Here is a tiny trained network, its code and every weight. The questions are about switching its units off for an input and a class, where a switched-off unit gives its printed mean instead of its output.

import numpy as np


def w(rows, s, z=0):
    codes = np.array(rows[::2]) - 128.0
    scale = np.full(codes.shape[1], s)
    scale[-1] = z or s
    return codes * scale


def f(y):
    return np.maximum(y, 0)


def log_softmax(a):
    a = a - a.max(-1, keepdims=True)
    return a - np.log(np.exp(a).sum(-1, keepdims=True))


def net(x, mask):
    res = np.array(x, float).reshape(1, 3) / 4 @ E
    y = f(res @ A[0][:, :-1].T + A[0][:, -1])
    res = res + np.where(mask, y, B[0][:, -1]) @ B[0][:, :-1]
    return log_softmax(res[-1] @ U[:, :-1].T + U[:, -1])


A, B = {}, {}
E = w([
[102,150,119,186,82,181,77,116],'x0',
[222,115,49,71,103,157,65,110],'x1',
[123,6,138,135,117,179,154,161],'x2',
],0.015)
A[0] = w([
[116,35,142,134,80,145,185,149,239],'n0',
[253,104,110,151,88,142,80,69,161],'n1',
[173,185,126,137,132,103,164,58,155],'n2',
[192,149,104,100,199,116,135,167,162],'n3',
[161,226,141,98,136,93,104,136,186],'n4',
[181,255,137,126,219,60,88,146,216],'n5',
[83,166,134,161,86,177,135,89,130],'n6',
[90,63,175,204,150,102,193,139,208],'n7',
[186,184,60,98,95,94,77,111,179],'n8',
[214,120,115,2,186,114,132,104,186],'n9',
[158,101,120,60,155,104,134,145,134],'n10',
[43,172,145,166,73,103,89,56,216],'n11',
[76,186,206,186,119,149,169,102,252],'n12',
[143,68,78,97,145,229,46,69,198],'n13',
[152,107,115,50,122,94,111,116,120],'n14',
[56,175,184,210,156,135,105,137,183],'n15',
[183,65,97,188,115,140,39,140,130],'n16',
[156,38,195,152,187,81,155,194,174],'n17',
[9,120,172,144,187,22,136,151,175],'n18',
[69,138,154,184,102,210,116,151,102],'n19',
],0.0097,0.0042)
B[0] = w([
[191,58,145,183,96,157,107,176,218],'n0',
[69,77,168,145,140,109,109,63,217],'n1',
[120,170,168,114,134,39,146,100,185],'n2',
[104,177,58,28,122,79,195,34,178],'n3',
[70,152,162,59,158,63,136,79,216],'n4',
[117,189,194,68,187,69,151,75,252],'n5',
[199,163,134,114,103,148,117,156,185],'n6',
[134,67,114,144,194,149,166,248,240],'n7',
[113,122,148,138,111,180,134,18,231],'n8',
[141,121,3,101,55,58,182,63,224],'n9',
[189,161,48,148,37,118,170,107,175],'n10',
[116,192,169,139,127,157,15,165,223],'n11',
[119,158,143,93,196,78,77,223,245],'n12',
[103,89,151,196,70,178,102,75,218],'n13',
[131,168,44,103,89,103,163,70,173],'n14',
[147,108,188,128,122,78,104,242,235],'n15',
[98,87,128,200,61,146,124,150,189],'n16',
[175,60,84,78,117,145,238,180,217],'n17',
[143,113,191,52,164,147,142,174,253],'n18',
[110,186,59,163,146,183,122,208,196],'n19',
],0.0074,0.015)
U = w([
[71,169,86,43,156,76,203,1,159],'0',
[106,38,184,184,90,251,86,58,212],'1',
[135,202,95,181,125,217,79,224,187],'2',
[78,219,254,25,212,79,101,141,12],'3',
[241,74,21,45,93,123,195,126,31],'4',
[130,55,162,95,222,164,216,220,123],'5',
],0.0079,0.0011)

Each question gives the input, the list of numbers given to net, and the class t.
The units are the neurons (one row each of A and B). Each row of codes is followed by its name. A weight is (code - 128) times the scale printed after its matrix; where a second scale follows, it is the last column's (A, B and U).
mask holds one flag per neuron, in row order. A switched-off neuron (its flag False) gives its mean, the last column of its row in B, instead of its output. The means were averaged over made-up inputs and are rounded, as every weight is.
A unit's drop is (log p(t) with every unit on - log p(t) with that unit switched off) / (log p(t) with every unit on - log p(t) with every unit switched off).
The circuit of an input: a set's keep is (log p(t) with only the set's units on - log p(t) with every unit switched off) / (log p(t) with every unit on - log p(t) with every unit switched off). Starting from the 12 units with the biggest drops (on a tie, the unit counted first), units are removed one at a time, each time the one whose removal leaves the highest keep (on an exact tie, the one counted first), for as long as the keep stays at least 0.8.
units of the circuit, in order: the units of the circuit, biggest drop first
k most important neurons: the k neurons with the biggest drops, biggest first
drop when u is switched off: that unit's drop, to one decimal
input [8,-5,8], class 2: units of the circuit, in order => n19
input [-1,0,-2], class 0: units of the circuit, in order => n15; n12
input [8,-8,2], class 2: 2 most important neurons => n19; n11
input [4,-3,0], class 2: units of the circuit, in order => n5; n19
input [-1,7,3], class 1: 2 most important neurons => n13; n1
input [7,-4,-1], class 2: 2 most important neurons => n5; n19
input [2,6,-1], class 1: 2 most important neurons => n13; n16
input [5,0,5], class 1: 2 most important neurons => n13; n12
input [6,-6,2], class 2: 2 most important neurons => n19; n11
input [-2,0,0], class 4: drop when n11 is switched off => 0.1
input [5,-4,3], class 2: drop when n7 is switched off => -0.1
input [8,5,-3], class 1: drop when n6 is switched off => 0.0
